Below are the code and all the weights of a small trained network. Each question names an input and a class and asks about switching units off, where a switched-off unit gives its printed mean instead of its output.

import numpy as np


def w(rows, s, z=0):
    codes = np.array(rows[::2]) - 128.0
    scale = np.full(codes.shape[1], s)
    scale[-1] = z or s
    return codes * scale


def norm(h):
    return h / np.sqrt((h * h).mean(-1, keepdims=True) + 1e-5)


def f(y):
    return y / 2 * (1 + np.tanh(0.7978845608 * (y + 0.044715 * y**3)))


def log_softmax(a):
    a = a - a.max(-1, keepdims=True)
    return a - np.log(np.exp(a).sum(-1, keepdims=True))


def net(x, mask):
    res = np.array(x, float).reshape(1, 3) / 4 @ E
    u = 0
    for l in range(4):
        y = f(norm(res) @ A[l][:, :-1].T + A[l][:, -1])
        res = res + np.where(mask[u : u + 6], y, B[l][:, -1]) @ B[l][:, :-1]
        u += 6
    return log_softmax(norm(res)[-1] @ U[:, :-1].T + U[:, -1])


A, B = {}, {}
E = w([
[35,56,90,169,180,180,51],'x0',
[35,154,207,235,59,253,160],'x1',
[47,228,37,173,226,120,146],'x2',
],0.0066)
A[0] = w([
[56,162,173,167,88,166,142,127],'L0N0',
[97,174,54,95,175,153,134,143],'L0N1',
[139,188,198,97,93,80,233,81],'L0N2',
[130,98,197,182,147,59,182,10],'L0N3',
[227,161,149,133,83,132,117,128],'L0N4',
[36,139,221,145,122,1,116,2],'L0N5',
],0.0066,0.003)
B[0] = w([
[153,137,172,74,183,74,86,253],'L0N0',
[125,2,150,97,82,89,170,220],'L0N1',
[182,94,99,232,168,135,94,242],'L0N2',
[52,153,135,33,47,156,159,102],'L0N3',
[101,89,156,122,84,130,114,229],'L0N4',
[135,197,93,88,153,238,181,85],'L0N5',
],0.0082,0.003)
A[1] = w([
[126,81,165,177,158,49,122,252],'L1N0',
[148,155,87,89,28,215,73,63],'L1N1',
[59,209,60,165,152,114,234,122],'L1N2',
[73,251,183,149,96,204,183,119],'L1N3',
[99,129,145,147,127,179,107,125],'L1N4',
[211,254,117,134,50,120,230,130],'L1N5',
],0.0093,0.002)
B[1] = w([
[123,194,177,157,95,125,97,254],'L1N0',
[153,102,149,165,118,60,154,141],'L1N1',
[77,17,181,44,103,82,173,176],'L1N2',
[186,252,197,116,125,235,143,179],'L1N3',
[214,160,130,169,109,157,112,157],'L1N4',
[39,46,84,168,238,200,72,180],'L1N5',
],0.012,0.007)
A[2] = w([
[44,140,117,37,163,117,211,117],'L2N0',
[188,54,103,113,26,182,128,38],'L2N1',
[137,170,109,192,95,90,93,133],'L2N2',
[238,102,198,115,241,102,255,8],'L2N3',
[200,203,19,31,153,93,112,63],'L2N4',
[104,60,64,185,204,224,57,124],'L2N5',
],0.0098,0.0014)
B[2] = w([
[143,9,159,87,94,78,138,178],'L2N0',
[60,41,124,87,134,72,168,194],'L2N1',
[132,219,55,68,157,109,125,183],'L2N2',
[74,126,51,112,112,142,46,155],'L2N3',
[198,121,166,168,206,178,220,182],'L2N4',
[100,109,72,144,156,101,66,255],'L2N5',
],0.013,0.0056)
A[3] = w([
[54,139,139,100,191,150,205,133],'L3N0',
[171,118,107,175,220,49,237,79],'L3N1',
[102,84,62,197,174,162,6,55],'L3N2',
[114,209,160,47,111,117,167,159],'L3N3',
[122,234,109,145,173,75,122,4],'L3N4',
[194,83,71,77,214,112,104,128],'L3N5',
],0.011,0.0018)
B[3] = w([
[239,66,115,196,76,39,71,135],'L3N0',
[171,255,157,58,52,219,74,179],'L3N1',
[36,134,53,157,245,107,130,254],'L3N2',
[180,104,28,133,148,120,152,154],'L3N3',
[131,98,103,108,42,107,188,169],'L3N4',
[111,180,209,230,121,230,128,209],'L3N5',
],0.01,0.0089)
U = w([
[36,139,83,162,178,157,103,217],'0',
[169,194,190,138,106,247,130,129],'1',
[92,39,184,73,79,110,158,147],'2',
[123,171,49,94,62,105,169,6],'3',
],0.013,0.0027)

Each question gives the input, the list of numbers given to net, and the class t.
The units are the neurons (one row each of A and B). Each row of codes is followed by its name. A weight is (code - 128) times the scale printed after its matrix; where a second scale follows, it is the last column's (A, B and U).
mask holds one flag per neuron, layer by layer. A switched-off neuron (its flag False) gives its mean, the last column of its row in B, instead of its output. The means were averaged over made-up inputs and are rounded, as every weight is.
A unit's drop is (log p(t) with every unit on - log p(t) with that unit switched off) / (log p(t) with every unit on - log p(t) with every unit switched off).
The circuit of an input: a set's keep is (log p(t) with only the set's units on - log p(t) with every unit switched off) / (log p(t) with every unit on - log p(t) with every unit switched off). Starting from the 12 units with the biggest drops (on a tie, the unit counted first), units are removed one at a time, each time the one whose removal leaves the highest keep (on an exact tie, the one counted first), for as long as the keep stays at least 0.8.
circuit, biggest first: the units of the circuit, biggest drop first
unit that matters most: the unit with the biggest drop
top k neurons: the k neurons with the biggest drops, biggest first
top k neurons in layer l: the k neurons of layer l with the biggest drops, biggest first
drop of u: that unit's drop, to one decimal
input [-6,0,7], class 2: circuit, biggest first : [L1N2]
input [3,-1,3], class 3: circuit, biggest first : [L1N0 L1N5 L2N2 L3N4]
input [1,-3,-4], class 2: circuit, biggest first : [L3N2 L2N1]
input [-3,-4,-2], class 1: top 2 neurons : [L0N4 L3N5]
input [-3,-1,-3], class 3: top 4 neurons : [L0N4 L0N2 L2N2 L1N2]
input [6,7,-4], class 1: top 4 neurons : [L1N3 L0N2 L1N5 L0N1]
input [-3,-2,3], class 3: top 3 neurons : [L0N1 L1N0 L0N2]
input [-7,0,-7], class 0: top 4 neurons : [L1N5 L0N1 L0N0 L1N2]
input [3,-1,-4], class 2: top 2 neurons : [L1N5 L2N4]
input [6,7,-1], class 1: top 3 neurons : [L1N3 L0N2 L1N5]
input [-5,5,-6], class 2: top 2 neurons : [L0N4 L2N1]
input [-1,-1,-3], class 3: top 4 neurons : [L2N2 L1N2 L1N5 L0N1]
input [-4,2,-3], class 0: top 2 neurons in layer 0 : [L0N1 L0N3]
input [-6,-8,4], class 1: unit that matters most : L2N4
input [-2,-5,-5], class 1: top 2 neurons : [L1N2 L0N1]
input [1,0,-2], class 3: top 3 neurons : [L1N5 L2N2 L1N2]
input [0,-1,4], class 2: top 2 neurons : [L0N2 L0N0]
input [-5,0,-3], class 0: top 2 neurons : [L0N1 L1N5]
input [-4,-6,-2], class 1: drop of L2N4 : 0.3
input [-5,-2,7], class 2: unit that matters most : L1N2
input [-3,7,1], class 1: drop of L1N3 : 4.9
input [1,-1,7], class 2: drop of L0N4 : 0.0
input [-6,5,-3], class 0: drop of L1N5 : 2.1
input [-8,7,-7], class 0: top 3 neurons in layer 1 : [L1N5 L1N0 L1N2]
